(in the rows, 128 means zero)
Each row has a class, written after it.
143 147 143  71 119 176 150 126 125 114 107 129 135 168 138  31 106 133 127  99 102 122  96 108 167  85 102 134 117 207 118 126 133 133 123 131 145  83 113 135 147 132 159 119
betor
135 133 140  64 112 159 148 129 130 116 110 131 145 167 134  39 107 133 120  98  98 121 102 115 158  78  88 129 112 204 116 131 124 142 113 140 140  84 116 139 153 137 169 126
bebov
169 108 149  77  94  99 120 115 119 111 108 106 168 192 120  77 119 145 131  82 102 128 115 133 121 115  91  85 147 200 151  98 114 137 134 198 130 115 165 136 161  92 124 133
goz
172 120 151  87  74 124 107 118 107  86  94 111 169 174 121  76 113 146 129  84 102 126 124 127 137 109  87  93 170 194 127 104 108 143 127 196 130 112 143 122 159  93 138 130
piv
173 120 155  93 106 109 128 111 124 131 136 109 161 189 131  67 103 142 125  81  98 124 119 104 141 126 111  94 153 178 143  99 144 131 133 171 146 121 148 110 167  95 118 127
goz
168 113 151  96 110 103 121 113 122 115 141 119 151 191 130  92 125 148 121  95  93 151 124 105 143 106  93 100 155 179 143  95 131 132 136 184 128 112 132 115 161 104 124 128
kap
135 137 140  63 112 147 152 128 136 117 112 132 142 180 135  34 120 135 125 110  95 119  93 124 159  80  95 127 124 216 125 128 125 134 118 137 136  82 120 145 155 128 183 131
sem
167 106 153  91  97  95 113 113 116  96 115 118 166 188 119  83 130 147 135  92  97 132 121 128 128 101  90  89 159 191 143  98 122 128 134 199 123 112 152 132 157  96 125 137
betor
180 116 152  88  84 101 114 113 118  96 108 106 164 188 120  85 125 147 130  99 101 123 110 128 129 120  96  86 161 205 134  97 118 130 131 195 126 110 158 132 162  89 139 131
sem
165 111 165  91 100 123 131 112 119 106 130 113 166 182 134  50  97 153 132  85 127 116 124 109 125 109 103  98 162 181 120  95 149 137 131 184 149 111 130 108 164  98 120 135
sez
141 136 130  70 102 169 162 121 125 125 106 137 136 164 141  45 114 134 121 107 114 115  95 114 169  86 104 127 109 205  98 125 110 139 121 140 139  86 114 135 153 149 168 122
negiv
175 123 166  86  90 129 123 113 111  88 107 110 170 188 130  74 113 150 125  85 116 132 118 125 125 100  89  96 164 192 128 108 114 145 123 194 144 104 136 117 159  95 137 131
kap
134 131 138  56 126 153 151 125 130 124 107 139 143 176 138  41 121 135 125 102 101 131  87 117 156  70  79 128 125 212 120 125 127 138 115 147 130  74 120 151 159 129 180 128
bebov
169 113 151  90  86  90 104 116 121 106 112 110 154 184 114  78 133 149 127  98  93 133 114 129 134 105  82  93 138 194 135  95 122 125 128 194 110 110 145 131 161  95 137 132
pum
177 119 161  94 100 108 113 110 116  98 104 116 161 185 122  86 128 143 128  87  99 132 113 122 138 113  91  91 169 189 139  99 115 130 132 189 128 111 160 128 163  91 141 127
betor
171 116 163  84  94 126 134 114 121 106 124 103 177 186 131  64 103 148 129  86 128 110 124 115 124 118 104 104 177 174 118 102 146 146 132 179 152 113 139 114 167 103 129 130
negiv
146 143 142  84 108 175 162 111 126 125 128 123 139 174 139  37  96 130 114 111 108 124 107 101 167 100 110 124  82 206  96 124 116 137 127 132 154  88 109 120 150 147 146 126
kap
168 113 155 102 103  95 126 117 125 116 135 109 159 191 128  82 118 144 128  99 102 122 122 117 133 127 112  94 161 182 138  95 139 128 135 179 138 120 145 117 164  96 134 134
sem
162 125 167 104  87 122 121 117 119 100 127 105 163 173 126  60 102 146 120  81 109 112 130 119 134 117 104 102 151 170 115 104 136 140 123 176 149 113 120 100 154 104 130 136
pum
169 119 148  92 105 124 125 119 128 115 115 109 157 190 131  67 119 140 127  91 111 130 115 114 152 120  99  98 152 186 139  86 140 128 138 177 140 126 148 116 166  95 133 127
toge
173 120 157 100 104 131 123 110 127 111 136 102 165 183 130  66 100 143 122  84 111 117 126 101 142 126 105 100 162 174 124  94 142 137 137 175 149 123 142 103 159  97 112 130
toge
170 113 150  84  83  99 115 115 116 107 112 106 176 187 120  66 117 142 122  92  97 122 111 126 124 111  94  89 145 196 143  95 126 126 131 193 138 115 162 120 161 100 135 132
nuzol
156 118 169 101 104 127 142 108 130 118 151  93 186 183 132  37  72 139 124  92 128  97 131  99 121 141 113 106 153 168 102 101 179 139 136 161 175 123 127  90 165 104 109 138
bebov
177 123 159  85 101 127 128 110 119 118 121 101 170 198 132  57  98 140 127  79 110 112 119 109 135 127 105  95 147 187 130 103 140 142 134 180 152 116 147 117 164  96 118 128
goz
142 138 142  60 119 164 151 126 129 133 114 124 141 179 137  23 106 139 124 101 101 127 101 109 159  85  92 139 125 212 122 126 142 137 127 135 142  74 115 136 160 131 158 130
piv
129 138 134  76 103 178 165 123 131 120 110 137 128 158 140  33  99 129 116 107 109 118 100 111 184  84 109 125  94 197 101 119 113 145 120 132 146  98  96 130 148 142 172 125
sez
142 136 140  56 107 159 138 129 120 103  83 138 136 178 132  42 125 140 123  88  98 128  87 114 161  64  71 131 121 219 126 131 100 138 115 149 121  64 131 145 150 129 174 120
vugan
146 136 143  72 118 170 160 114 124 130 119 134 126 174 141  34 101 137 121 109 115 121 100 107 166  85 105 120  89 209 101 117 119 139 127 140 140  86 114 135 155 139 160 126
sez
134 139 143  78 122 159 156 114 126 127 115 129 132 180 132  32 113 130 121 104 102 123  93 104 166  90  98 128  84 204 115 124 114 133 127 130 137  82 121 133 152 139 160 124
vugan
137 134 135  59 103 156 150 129 124 118 103 135 146 178 137  32 118 129 117  96  93 124  87 127 165  66  93 128 119 205 129 130 113 142 112 152 143  75 120 138 152 136 180 133
nuzol
141 151 142  70 116 183 167 126 133 132 128 122 137 177 142  17  92 134 119 110 113 122  97  98 167  92 108 138  93 207 110 123 150 133 129 120 161  89  97 121 148 140 149 118
kap
136 135 141  62 110 151 144 132 129 118  96 140 129 174 134  42 130 141 121  97  96 126  89 123 172  68  80 130 116 216 118 122 119 138 116 149 121  70 110 144 151 136 186 128
pum
167 114 159 101 105 105 125 110 119 115 129 112 152 184 123  73 116 143 123  86 100 129 117 101 138 121 102  97 152 170 138  95 134 128 137 167 133 110 145 108 162 100 122 133
vugan
146 144 140  93 120 165 158 110 133 145 132 120 122 173 134  44 111 126 106 109  93 119 100 101 183 114 114 126  69 197  97 115 121 133 130 126 138  89 107 126 153 151 159 129
pum
176 123 162  95  99 130 125 117 110 110 142 103 168 185 135  59  90 144 118  81 108 118 125 105 126 117 117 103 169 161 124 107 150 142 130 183 162 109 131  94 156 103 110 132
nuzol
168 119 155  97 103 108 124 111 118 113 121 109 154 185 119  76 125 140 123  90  97 129 111 107 138 124  98  91 150 175 145  93 122 126 138 172 126 117 155 117 165  92 131 127
vugan
174 119 144  92 104 109 113 116 127 113 113 113 151 188 121  84 134 140 126  92  97 141 112 118 155 114  92  90 146 191 152  85 119 124 136 185 121 127 162 130 166  92 139 122
toge
142 131 134  52 101 148 144 130 121 113  99 141 148 183 135  39 123 136 120  97  91 126  86 127 163  56  83 125 124 215 129 131 109 141 112 163 132  70 129 145 151 134 181 129
nuzol
175 115 152  90  88 103 116 114 121 100 111 105 163 188 121  81 121 145 129 101 103 123 111 127 130 125  97  90 153 205 132  94 123 129 133 191 129 112 154 129 162  93 137 131
sem
170 120 155  83  93 108 124 110 125 109 128 100 167 193 116  65 119 145 124 103 104 139 113 127 119 115  89  91 136 198 148  95 124 125 137 183 139 115 152 126 167  88 126 130
kap
175 124 167  87  94 136 136 107 118 105 125  97 179 199 134  49  95 145 125  93 125 118 116 110 125 126 101 101 153 189 119  98 153 138 138 177 161 111 131 104 164  97 122 134
kap
178 111 141  91  97  94 117 112 119 117 129 124 145 191 121  90 130 149 125 100  89 143 114 113 148 107  96  82 141 185 151  88 119 124 139 193 108 128 154 131 167  96 131 124
sez
141 138 143  76 114 177 169 114 128 126 126 127 136 175 140  36 104 131 114 112 113 127 105 115 157  92 103 123  89 202 105 124 112 136 128 134 157  83 108 125 149 142 160 135
kap
141 141 139  70 107 165 145 124 121 104  92 139 137 167 133  44 120 133 127 100  97 123  93 121 169  73  93 124 117 212 119 130 105 137 119 147 133  84 120 144 145 133 170 124
betor
170 123 158 103 109  98 115 112 123 112 129 111 157 191 118  78 127 138 129  92  88 135 120 118 137 124 101  92 150 177 156  97 127 122 138 176 130 127 159 125 167  92 129 125
betor
167 118 144  86  94 111 116 117 116 113 105 117 160 180 124  80 128 145 128  97  95 143 113 119 147 112  87  96 169 194 145  92 123 124 136 186 122 119 150 125 171  89 147 123
piv
168 126 174  94  98 133 130 109 122 111 126  94 171 190 131  42  95 145 119  89 119 106 122 112 128 131 104 106 147 181 106  98 159 139 133 171 157 109 125 100 165 102 129 136
pum
177 116 161  79  90 123 110 117 105  93  90 112 164 173 126  78 119 157 136  83 111 126 119 123 128 102  84  94 192 201 125  98 120 145 129 203 126  99 143 127 163  88 137 133
piv
167 114 153  91  97 102 118 113 125 115 124 106 170 176 122  80 108 145 121  93 105 125 114 112 126 125  91  95 154 191 126  94 133 127 128 184 135 116 157 120 167  92 128 122
bebov
141 130 136  59 107 157 142 125 124 116 100 134 144 176 132  34 118 138 130 101  95 132 103 117 163  73  82 128 127 218 124 124 122 136 124 148 129  78 120 145 158 130 168 129
piv
170 111 144  91  95 103 128 116 124 115 129 120 159 181 125  89 125 145 130  93 109 130 117 115 140 113 102  94 172 172 138  92 132 131 135 182 128 120 143 122 166 103 134 126
negiv
131 137 149  63 121 163 153 128 133 118 104 128 137 180 128  14 117 131 127  91 106 115  92 110 157  81  85 135 109 203 130 127 129 135 125 130 143  74 117 138 153 132 160 128
vugan
149 139 141  76 125 166 161 111 126 130 126 124 132 185 145  44 105 132 119 116 107 123  94 105 162 106 113 126 105 213  95 121 129 136 129 136 145  76 114 135 152 138 161 130
sem
162 110 159  82 101 108 119 116 113  96 122 117 174 184 129  69 108 151 136  87 117 125 124 121 114 100  87  92 177 184 119 103 139 141 124 198 135 107 138 122 162  94 125 135
bebov
136 136 144  72 119 174 160 118 121 122 108 128 136 177 139  30 107 133 120  99 112 117  92 100 165  89  96 134  95 206 106 125 121 137 127 131 143  73 117 125 148 141 161 128
vugan
170 110 142  84  84  94 106 118 116 107 115 114 164 186 116  81 121 149 132  92  94 141 121 118 139 106  87  96 164 195 144  97 129 128 137 194 121 114 152 127 162  91 123 127
piv
142 145 132  67 104 170 146 130 122 113 107 134 138 155 134  44 104 136 120 100 101 117  99 110 163  75  94 123 114 207 106 134 113 139 113 144 137  86 113 137 144 134 158 117
bebov
139 141 141  67 106 158 143 129 122 103  95 138 138 167 128  36 119 135 136 100 100 119  92 123 162  72  92 120 117 217 124 126 114 133 122 148 130  86 122 148 144 130 165 122
betor
147 135 136  63 117 172 145 131 131 117 101 129 135 173 139  39 116 138 124  91 106 125  99 110 171  74  91 131 119 213 122 118 124 139 120 144 137  79 123 139 151 133 164 127
toge
167 119 172  89  97 129 132 108 112  99 110 101 174 191 128  50 101 144 126  81 124 108 114 108 122 122  98  98 163 180 117 103 139 140 134 178 152 105 143 107 162  94 122 135
vugan
176 119 149  88  87 106 118 117 119 119 128  99 167 188 118  71 113 138 114  93  91 124 108 116 136 122 104  95 137 184 145  99 128 128 135 188 142 116 162 115 163  98 126 124
nuzol
146 143 137  75 127 165 172 111 136 151 133 121 135 177 141  37 107 133 119 111 115 112  96  99 161 107 116 131 102 198 102 119 138 134 133 121 149  89 116 136 158 151 153 125
negiv
136 136 130  61 103 163 162 128 131 125 105 138 137 162 134  37 119 134 130 107 114 111  88 116 167  79 101 124 121 206 111 119 122 136 124 138 136  89 111 145 153 141 171 121
negiv
147 141 134  68 105 165 142 133 123 104  94 133 129 162 135  57 124 138 124 100  94 119  93 123 164  77  95 124 125 218 121 130  99 142 112 149 128  77 116 150 144 131 179 122
sem
172 112 156  87  95 107 121 114 125 108 112 103 167 193 123  66 113 144 130  86 120 121 120 121 137 114  97  93 153 192 133  91 138 134 137 187 144 118 157 122 161  94 123 137
toge
175 119 148  94 106 115 115 115 128 117 129 108 152 186 123  78 119 141 123  92  96 136 119 105 152 120  99  97 147 183 145  88 136 126 139 175 131 126 154 117 164  96 124 122
toge
176 110 141  94 103  88 108 111 120 113 134 123 143 188 117  99 136 147 127  96  82 154 121 111 147 104  92  82 141 182 157  86 111 125 135 195 103 126 157 137 169  93 131 119
sez
139 134 134  55 101 154 138 129 120 112  93 137 144 176 131  41 123 139 128 100  90 137  98 125 163  62  78 128 127 219 131 130 109 139 118 154 123  79 122 150 154 127 178 127
piv
129 147 138  77 107 176 155 132 129 120 119 127 136 144 133  35  91 129 120 101 105 106 102 107 167  88 108 130 101 193 103 132 126 144 115 127 153  96  98 128 142 139 158 119
bebov
162 107 165  93 103 120 125 117 110  93 128 116 167 190 133  64 103 150 130  71 119 123 125  99 125 107  96 108 178 166 124 106 148 143 134 184 144  98 128  99 150 103 109 138
vugan
163 111 167  97  92 117 129 111 110  95 115 106 173 187 128  61 104 147 130  78 122 107 123 107 126 116 101  97 160 176 116 102 134 143 133 186 145 107 138 103 154 101 118 140
vugan
125 140 134  72 103 170 160 125 124 110  99 132 138 169 130  24 113 126 127 100 108 110  91 110 175  79  99 125  97 199 115 124 116 139 125 133 142  90 105 133 141 136 163 127
vugan
168 115 163  90  94 128 139 110 127 116 142 100 177 187 133  51  89 145 127  88 130 100 126 104 122 131 113 108 166 169 110  99 166 141 138 164 164 113 131  99 165 110 117 135
negiv
163 101 156  92  93  86 119 113 122  98 128 114 171 187 124  81 117 151 133  96 107 120 124 121 122 110 100  93 177 192 128 102 137 134 134 197 134 108 142 122 155  97 119 141
sem
171 115 159  90 104 140 124 115 121 100 126 104 165 180 134  68  99 147 121  82 119 125 126 107 135 119  99 105 169 181 115  95 138 140 135 184 149 110 144 104 155  99 117 131
toge
154 114 169  91 109 114 129 111 122 109 146 107 177 181 129  53  89 147 132  90 120 109 130 110 112 113 101 100 169 171 113 105 162 144 130 179 155 113 126 107 162  98 113 139
bebov
143 129 139  70 110 169 163 112 124 123 114 139 128 175 140  39 103 132 120 108 115 123  99 114 167  85 102 117  92 206 100 116 113 140 127 143 140  83 113 136 153 140 168 133
sez
142 141 135  62 117 171 153 125 124 126 117 133 140 164 140  39  97 137 122 104 107 120  93  99 161  83  95 129 118 209 100 126 138 136 121 137 140  80 113 133 151 133 157 117
bebov
168 104 146  84  80  94 120 114 127 106 119 113 172 182 115  78 123 146 135  96 110 121 117 124 128 112  94  90 159 189 136  89 130 129 134 188 127 120 153 130 167 101 129 127
negiv
145 140 125  58  93 168 152 131 126 111  94 141 135 160 132  52 123 135 126 100 108 120  87 121 172  70  93 124 127 207 114 125 105 141 117 145 128  84 115 151 145 139 178 117
negiv
168 120 155  95  99 109 130 118 124 126 139 106 165 195 129  58 104 135 116  92 101 122 117 112 142 126 114 101 150 166 139  96 153 129 136 173 156 120 144 101 164 104 128 132
nuzol
141 139 136  70  92 167 152 129 121 116 110 130 145 162 135  30  98 131 117 100  99 111  95 114 170  78 108 125 104 203 112 128 121 140 116 142 153  86 113 123 143 141 162 126
nuzol
177 113 152  89  97 118 128 108 121 117 118 114 151 189 128  73 115 142 122  98 106 133 110 112 148 123 100  90 140 186 135  84 133 129 139 179 129 122 145 122 171  97 140 127
sez
147 133 138  57 100 156 132 130 119 106  91 131 143 169 128  45 120 143 128  96  91 135 103 121 161  68  78 129 129 224 125 128 109 142 118 157 121  75 126 149 154 129 169 124
piv
169 114 161  90  99 129 123 117 121  98 119 107 171 189 133  60 102 146 131  79 125 117 127 114 134 111  99  99 171 182 119  96 141 143 132 188 150 113 142 109 158  97 123 136
toge
144 148 132  62  97 175 153 132 127 117 107 132 137 153 134  45 109 138 123  99 108 112  92 110 167  77 102 131 126 203 111 129 116 143 117 135 138  88 113 139 147 137 167 110
negiv
142 134 137  57 110 153 150 129 131 122 109 136 134 180 134  27 117 141 127 102 101 121  93 115 164  68  88 124 102 217 130 119 126 134 123 146 127  87 123 148 157 132 173 123
sez
175 111 158  87 100 120 123 111 113 103 127 118 159 193 134  69 106 152 128  87 113 133 125 111 127 102  98  94 156 183 127  97 133 137 130 192 133 111 139 119 165  98 124 129
sez
145 147 138  61 106 171 153 125 123 114 107 134 139 179 138  39 112 139 121 106 103 132  93 115 162  70  89 127 108 217 119 129 112 138 119 146 139  83 112 140 148 131 164 117
kap
172 106 153  91  93 106 127 111 123 114 125 109 162 195 124  66 108 145 127  93 116 123 118 113 137 121 102  91 136 190 130  91 139 130 140 188 137 119 151 120 168  98 120 130
sez
137 134 136  61  96 148 137 132 123 108  91 135 141 166 124  39 125 138 132  98  93 127 104 133 163  64  83 122 122 216 131 127 103 142 116 154 125  83 119 153 151 129 176 132
piv
